Here is a tiny trained network, its code and every weight. The questions are about switching its units off for an input and a target symbol, where a switched-off unit gives its printed mean instead of its output.

import numpy as np


def w(rows, s, z=0):
    codes = np.array(rows[::2]) - 128.0
    scale = np.full(codes.shape[1], s)
    scale[-1] = z or s
    return codes * scale


def norm(h):
    return h / np.sqrt((h * h).mean(-1, keepdims=True) + 1e-5)


def f(y):
    return np.maximum(y, 0)


def softmax(a):
    e = np.exp(a - a.max(-1, keepdims=True))
    return e / e.sum(-1, keepdims=True)


def log_softmax(a):
    a = a - a.max(-1, keepdims=True)
    return a - np.log(np.exp(a).sum(-1, keepdims=True))


def net(x, mask):
    ids = ['αδζηθμξπσψω'.index(c) for c in x.split()]
    T = len(ids)
    res = E[ids] + P[:T]
    u = 0
    for l in range(2):
        q, k, v = (norm(res) @ M[l].T for M in (Q, K, V))
        z = softmax(np.where(np.tri(T) > 0, q @ k.T / 2**0.5, -1e9)) @ v
        res = res + np.where(mask[u], z, O[l][:, -1]) @ O[l][:, :-1]
        u += 1
        y = f(norm(res) @ A[l][:, :-1].T + A[l][:, -1])
        res = res + np.where(mask[u : u + 4], y, B[l][:, -1]) @ B[l][:, :-1]
        u += 4
    return log_softmax(norm(res)[-1] @ U[:, :-1].T + U[:, -1])


Q, K, V, O, A, B = {}, {}, {}, {}, {}, {}
E = w([
[135,134,26,207,67,117,96,102,175,70,138],'α',
[64,155,187,68,223,195,132,158,202,55,175],'δ',
[114,164,130,152,47,91,139,193,143,117,76],'ζ',
[140,143,73,82,98,91,160,194,136,84,116],'η',
[137,182,101,233,79,186,139,183,139,87,103],'θ',
[79,73,99,181,86,121,117,176,174,143,250],'μ',
[85,115,46,180,163,126,105,207,60,174,162],'ξ',
[123,121,101,138,212,78,129,133,184,220,187],'π',
[92,207,106,114,179,88,83,109,136,160,80],'σ',
[214,48,91,126,94,124,176,73,169,166,77],'ψ',
[122,117,117,104,144,232,108,136,99,159,71],'ω',
],0.018)
P = w([
[159,137,85,176,42,119,81,2,104,151,147],'0',
[144,143,61,158,75,131,105,26,90,145,152],'1',
[140,145,69,119,85,128,113,58,71,170,163],'2',
[141,161,67,122,97,141,132,85,103,152,148],'3',
[137,181,78,123,114,143,149,98,110,147,146],'4',
[133,183,92,119,125,141,158,114,114,137,136],'5',
[121,188,95,118,140,152,170,117,121,136,138],'6',
[116,193,113,123,148,152,182,133,126,137,131],'7',
[99,191,121,110,162,151,197,148,123,137,139],'8',
[97,196,122,108,166,160,200,168,130,138,143],'9',
[95,190,142,108,168,168,208,191,140,137,147],'10',
],0.0095)
Q[0] = w([
[21,213,27,190,114,206,217,253,155,88,157],'0.h0',
[77,159,62,130,132,111,138,125,104,206,136],'0.h0',
],0.011)
K[0] = w([
[1,140,207,108,236,164,130,237,149,106,141],'0.h0',
[133,151,220,53,247,181,146,97,147,122,98],'0.h0',
],0.0086)
V[0] = w([
[133,191,100,81,210,12,70,77,181,146,80],'0.h0',
[113,154,109,88,99,227,63,103,38,102,1],'0.h0',
],0.006)
O[0] = w([
[252,147,114,127,137,112,80,230,170,131,146,170],'0.h0',
[22,89,121,126,75,129,121,247,220,95,41,6],'0.h0',
],0.011,0.0018)
A[0] = w([
[134,165,104,230,71,110,195,147,65,162,41,217],'0.n0',
[152,74,188,127,225,1,94,88,108,180,174,87],'0.n1',
[201,125,93,121,136,72,100,125,153,86,151,76],'0.n2',
[61,154,113,126,78,203,174,73,39,40,68,4],'0.n3',
],0.0061,0.0033)
B[0] = w([
[150,128,76,66,168,135,130,78,132,254,213,253],'0.n0',
[162,248,65,199,41,232,80,223,144,47,86,171],'0.n1',
[101,95,137,146,30,204,175,206,83,105,155,175],'0.n2',
[100,126,113,246,99,132,166,191,47,82,238,169],'0.n3',
],0.0076,0.0061)
Q[1] = w([
[121,110,134,133,166,173,213,140,159,81,160],'1.h0',
[75,159,245,91,163,36,83,69,139,132,73],'1.h0',
],0.012)
K[1] = w([
[100,126,169,95,224,177,55,100,144,100,137],'1.h0',
[119,122,67,186,6,99,49,106,101,104,136],'1.h0',
],0.011)
V[1] = w([
[77,159,120,198,215,83,26,166,119,198,129],'1.h0',
[205,1,119,85,172,205,219,54,190,232,58],'1.h0',
],0.0067)
O[1] = w([
[118,158,22,155,236,124,87,115,120,120,59,61],'1.h0',
[118,110,9,116,105,171,141,163,248,249,152,254],'1.h0',
],0.012,0.0014)
A[1] = w([
[165,89,127,66,145,89,102,151,92,122,141,136],'1.n0',
[116,145,95,128,110,160,79,129,100,126,140,255],'1.n1',
[78,105,126,80,124,174,45,82,181,57,140,211],'1.n2',
[8,92,122,124,108,134,104,162,203,112,29,218],'1.n3',
],0.011,0.0036)
B[1] = w([
[56,178,84,247,138,106,168,102,162,146,87,159],'1.n0',
[95,83,177,52,177,118,73,151,168,115,38,255],'1.n1',
[130,153,107,91,207,181,232,211,168,123,117,173],'1.n2',
[211,142,201,93,244,176,255,96,172,104,136,218],'1.n3',
],0.0093,0.0076)
U = w([
[127,92,93,81,76,165,85,103,130,77,98,102],'α',
[131,70,162,70,103,192,102,143,53,156,75,81],'δ',
[61,181,191,104,114,73,71,52,187,165,68,175],'ζ',
[137,152,152,188,125,86,67,207,161,127,68,198],'η',
[57,171,117,215,52,139,186,140,98,115,66,115],'θ',
[120,61,179,91,67,61,132,186,94,123,166,224],'μ',
[133,78,165,98,181,173,184,128,156,120,98,191],'ξ',
[39,85,40,113,207,94,125,120,72,151,140,12],'π',
[234,146,107,153,140,175,116,157,57,149,137,2],'σ',
[147,100,148,119,139,92,184,3,85,133,180,178],'ψ',
[146,103,75,77,103,127,135,136,178,212,166,123],'ω',
],0.0074,0.0028)

Each question gives the input, a string of symbols that net reads in full, and the target symbol t.
The units are the heads (2 rows each of Q, K, V and O) and the neurons (one row each of A and B). Each row of codes is followed by its name. A weight is (code - 128) times the scale printed after its matrix; where a second scale follows, it is the last column's (O, A, B and U).
mask holds one flag per unit, layer by layer, with each layer's heads first. A switched-off unit (its flag False) gives its mean, the last column of its rows in O or B, instead of its output. The means were averaged over made-up inputs and are rounded, as every weight is.
A unit's drop is (log p(t) with every unit on - log p(t) with that unit switched off) / (log p(t) with every unit on - log p(t) with every unit switched off).
The circuit of an input: a set's keep is (log p(t) with only the set's units on - log p(t) with every unit switched off) / (log p(t) with every unit on - log p(t) with every unit switched off). Starting from all 10 units, units are removed one at a time, each time the one whose removal leaves the highest keep (on an exact tie, the one counted first), for as long as the keep stays at least 0.8.
circuit, biggest first: the units of the circuit, biggest drop first
most important unit: the unit with the biggest drop
top k neurons: the k neurons with the biggest drops, biggest first
top k neurons in layer l: the k neurons of layer l with the biggest drops, biggest first
input π ζ α η ζ ω π, target ξ: circuit, biggest first	0.h0, 1.n3
input π ω σ ω σ μ ω α α, target ξ: most important unit	0.h0
input μ μ σ μ, target η: circuit, biggest first	0.h0, 1.h0
input ω μ δ η ζ μ ψ η α ψ, target ψ: top 2 neurons	0.n0, 1.n1
input ξ ξ ξ ξ ω μ δ ζ, target ω: top 4 neurons	0.n0, 0.n3, 0.n1, 0.n2
input ω α ω μ ξ δ μ θ, target σ: top 2 neurons	0.n0, 1.n3
input σ ψ δ μ ψ μ μ, target μ: circuit, biggest first	0.n0, 1.h0, 1.n3
input α σ η η ξ π ω α μ ζ, target ψ: top 2 neurons	0.n1, 0.n0
input μ θ θ, target ψ: top 2 neurons	0.n0, 0.n3
input ζ π ψ ξ θ μ μ η δ ψ α, target α: top 2 neurons in layer 0	0.n0, 0.n2
input α α ξ ζ, target π: top 2 neurons	0.n3, 0.n0
input ξ ξ π μ, target σ: circuit, biggest first	0.h0, 0.n1
input η α α, target μ: circuit, biggest first	1.h0, 0.n2
input δ μ η σ ψ μ μ μ, target μ: circuit, biggest first	1.h0, 1.n3
input ω ξ π η, target σ: circuit, biggest first	0.h0
input θ σ ψ η η η η, target μ: top 2 neurons	0.n2, 1.n3
input μ μ ξ μ δ ζ ψ α, target α: top 2 neurons	1.n3, 1.n1
input ξ ξ σ ω ξ ψ ζ ξ, target ω: top 2 neurons	0.n3, 0.n0
input ζ η μ π ζ μ ψ θ, target ω: circuit, biggest first	1.h0, 0.n1
input α ξ θ ξ μ σ ξ ξ μ, target π: top 2 neurons in layer 0	0.n1, 0.n3
input η σ η α, target η: circuit, biggest first	0.h0
input η σ σ δ ψ η σ π, target η: circuit, biggest first	0.n1, 0.n0, 1.n3
